Below are the code and all the weights of a small trained network. Each question names an input and a target symbol and asks about switching units off, where a switched-off unit gives its printed mean instead of its output.

import numpy as np


def w(rows, s, z=0):
    codes = np.array(rows[::2]) - 128.0
    scale = np.full(codes.shape[1], s)
    scale[-1] = z or s
    return codes * scale


def norm(h):
    return h / np.sqrt((h * h).mean(-1, keepdims=True) + 1e-5)


def f(y):
    return np.maximum(y, 0)


def softmax(a):
    e = np.exp(a - a.max(-1, keepdims=True))
    return e / e.sum(-1, keepdims=True)


def log_softmax(a):
    a = a - a.max(-1, keepdims=True)
    return a - np.log(np.exp(a).sum(-1, keepdims=True))


def net(x, mask):
    ids = ['αβδεζηθλμξπστφω'.index(c) for c in x.split()]
    T = len(ids)
    res = E[ids] + P[:T]
    r = norm(res)
    for j in range(2):
        rows = slice(4 * j, 4 * j + 4)
        q, k, v = (r @ M[0][rows].T for M in (Q, K, V))
        z = softmax(np.where(np.tri(T) > 0, q @ k.T / 4**0.5, -1e9)) @ v
        o = O[0][rows]
        res = res + np.where(mask[j], z, o[:, -1]) @ o[:, :-1]
    y = f(norm(res) @ A[0][:, :-1].T + A[0][:, -1])
    res = res + np.where(mask[2:6], y, B[0][:, -1]) @ B[0][:, :-1]
    return log_softmax(norm(res)[-1] @ U[:, :-1].T + U[:, -1])


Q, K, V, O, A, B = {}, {}, {}, {}, {}, {}
E = w([
[134,136,106,175,102,134,140],'α',
[123,105,86,135,109,124,105],'β',
[156,157,111,149,129,145,100],'δ',
[139,156,142,175,131,127,107],'ε',
[131,139,159,152,94,118,147],'ζ',
[111,143,123,139,74,143,124],'η',
[129,107,124,156,138,99,95],'θ',
[141,140,134,109,88,129,108],'λ',
[126,109,164,136,105,96,126],'μ',
[168,145,136,137,113,126,130],'ξ',
[102,128,152,181,119,110,117],'π',
[141,96,116,132,109,104,132],'σ',
[99,98,126,158,98,108,134],'τ',
[109,149,126,154,104,133,80],'φ',
[164,79,134,178,162,249,145],'ω',
],0.014)
P = w([
[108,198,70,90,126,3,188],'0',
[122,151,104,87,141,84,161],'1',
[139,128,121,100,138,109,143],'2',
[146,113,131,101,137,129,133],'3',
[150,101,143,103,133,146,128],'4',
[154,87,154,103,132,161,123],'5',
[156,73,164,108,128,177,120],'6',
[161,57,172,113,126,196,118],'7',
[231,43,175,182,35,181,60],'8',
],0.006)
Q[0] = w([
[153,140,181,85,113,104,146],'h0',
[146,97,165,213,62,129,69],'h0',
[24,191,118,91,204,106,167],'h0',
[153,153,164,141,151,109,60],'h0',
[8,188,126,42,141,112,137],'h1',
[104,124,154,150,170,113,184],'h1',
[154,164,143,181,97,174,132],'h1',
[131,187,115,97,228,125,216],'h1',
],0.013)
K[0] = w([
[84,115,36,190,165,159,102],'h0',
[174,48,149,96,172,254,134],'h0',
[161,199,55,104,101,25,154],'h0',
[128,64,91,148,37,184,221],'h0',
[149,183,57,119,204,60,196],'h1',
[129,204,57,55,87,77,70],'h1',
[130,34,123,90,139,110,88],'h1',
[63,184,95,102,102,15,129],'h1',
],0.0087)
V[0] = w([
[142,105,41,107,75,218,221],'h0',
[126,71,174,190,26,103,224],'h0',
[30,160,133,230,190,157,82],'h0',
[97,83,26,224,154,175,167],'h0',
[234,100,114,57,145,130,121],'h1',
[216,254,142,192,104,167,185],'h1',
[209,97,99,209,189,84,157],'h1',
[104,124,247,136,165,107,231],'h1',
],0.0073)
O[0] = w([
[135,130,137,109,210,69,136,233],'h0',
[81,126,60,105,189,174,175,252],'h0',
[199,97,107,84,78,140,98,110],'h0',
[142,142,163,27,164,122,162,253],'h0',
[138,197,182,196,151,102,123,136],'h1',
[161,7,149,165,192,158,131,190],'h1',
[115,164,254,111,150,231,168,202],'h1',
[61,123,119,124,144,169,38,55],'h1',
],0.0096,0.0036)
A[0] = w([
[153,108,97,170,99,102,119,1],'n0',
[144,171,176,67,141,2,120,187],'n1',
[175,111,207,52,193,104,135,155],'n2',
[77,113,122,185,48,148,237,194],'n3',
],0.0078,0.0011)
B[0] = w([
[149,152,62,99,111,80,173,148],'n0',
[40,54,136,91,142,115,99,186],'n1',
[126,146,135,58,164,78,1,254],'n2',
[183,183,181,127,122,100,84,190],'n3',
],0.0085,0.0083)
U = w([
[129,92,146,64,223,137,151,180],'α',
[82,177,155,69,120,28,136,142],'β',
[222,84,221,179,128,79,102,5],'δ',
[185,48,181,165,88,218,102,44],'ε',
[56,57,76,191,180,201,109,86],'ζ',
[124,65,27,152,176,69,173,113],'η',
[155,224,210,104,39,171,133,178],'θ',
[142,175,97,230,156,30,132,225],'λ',
[48,202,93,179,98,167,65,218],'μ',
[125,121,199,246,190,160,156,79],'ξ',
[106,83,95,71,44,226,100,76],'π',
[70,254,181,163,182,120,206,29],'σ',
[68,202,53,54,127,168,181,92],'τ',
[221,112,75,89,49,78,127,222],'φ',
[131,132,166,122,149,146,118,16],'ω',
],0.013,0.0027)

Each question gives the input, a string of symbols that net reads in full, and the target symbol t.
The units are the heads (4 rows each of Q, K, V and O) and the neurons (one row each of A and B). Each row of codes is followed by its name. A weight is (code - 128) times the scale printed after its matrix; where a second scale follows, it is the last column's (O, A, B and U).
mask holds one flag per unit, heads first, then neurons. A switched-off unit (its flag False) gives its mean, the last column of its rows in O or B, instead of its output. The means were averaged over made-up inputs and are rounded, as every weight is.
A unit's drop is (log p(t) with every unit on - log p(t) with that unit switched off) / (log p(t) with every unit on - log p(t) with every unit switched off).
The circuit of an input: a set's keep is (log p(t) with only the set's units on - log p(t) with every unit switched off) / (log p(t) with every unit on - log p(t) with every unit switched off). Starting from all 6 units, units are removed one at a time, each time the one whose removal leaves the highest keep (on an exact tie, the one counted first), for as long as the keep stays at least 0.8.
units of the circuit, in order: the units of the circuit, biggest drop first
which heads matter: for each layer, one digit per head in row order, 1 if its drop is at least 0.15 and else 0, layers parted by /
input θ ζ σ φ δ λ η ε ζ, target ε: units of the circuit, in order : [h0, n2]
input α π θ ζ η λ, target η: units of the circuit, in order : [h1, h0]
input φ ε λ ξ ε, target ξ: units of the circuit, in order : [h0, n2]
input σ β φ β α δ τ π η, target π: which heads matter : 01
input α α μ λ, target μ: units of the circuit, in order : [h1, h0]
input λ σ θ, target σ: units of the circuit, in order : [h0, h1]
input π ξ δ ξ, target δ: which heads matter : 10
input ζ φ θ, target φ: which heads matter : 11
input θ φ ζ ε φ, target ε: which heads matter : 11
input α δ η θ, target η: which heads matter : 01
input λ φ τ φ θ δ λ π, target λ: units of the circuit, in order : [h1, h0]
input ε μ φ, target μ: which heads matter : 10
input α δ μ τ θ π π λ μ, target λ: which heads matter : 11
input ζ φ ε, target φ: units of the circuit, in order : [h1, h0]
input δ ξ μ α σ σ, target σ: units of the circuit, in order : [h0, h1]
input λ σ φ δ, target φ: which heads matter : 11
input σ β ε η, target ε: units of the circuit, in order : [h1, h0]
input β α π λ, target π: units of the circuit, in order : [h0]
input φ λ θ, target λ: units of the circuit, in order : [h0, h1]
input φ π σ λ ζ θ μ μ φ, target μ: which heads matter : 01
input π ε π θ δ, target θ: which heads matter : 11
input φ θ ε, target θ: units of the circuit, in order : [h0, h1]
input π μ δ φ φ ξ φ, target ξ: units of the circuit, in order : [h0, h1]
input ξ τ λ ξ δ, target ξ: which heads matter : 10
input τ λ β δ η, target δ: which heads matter : 01
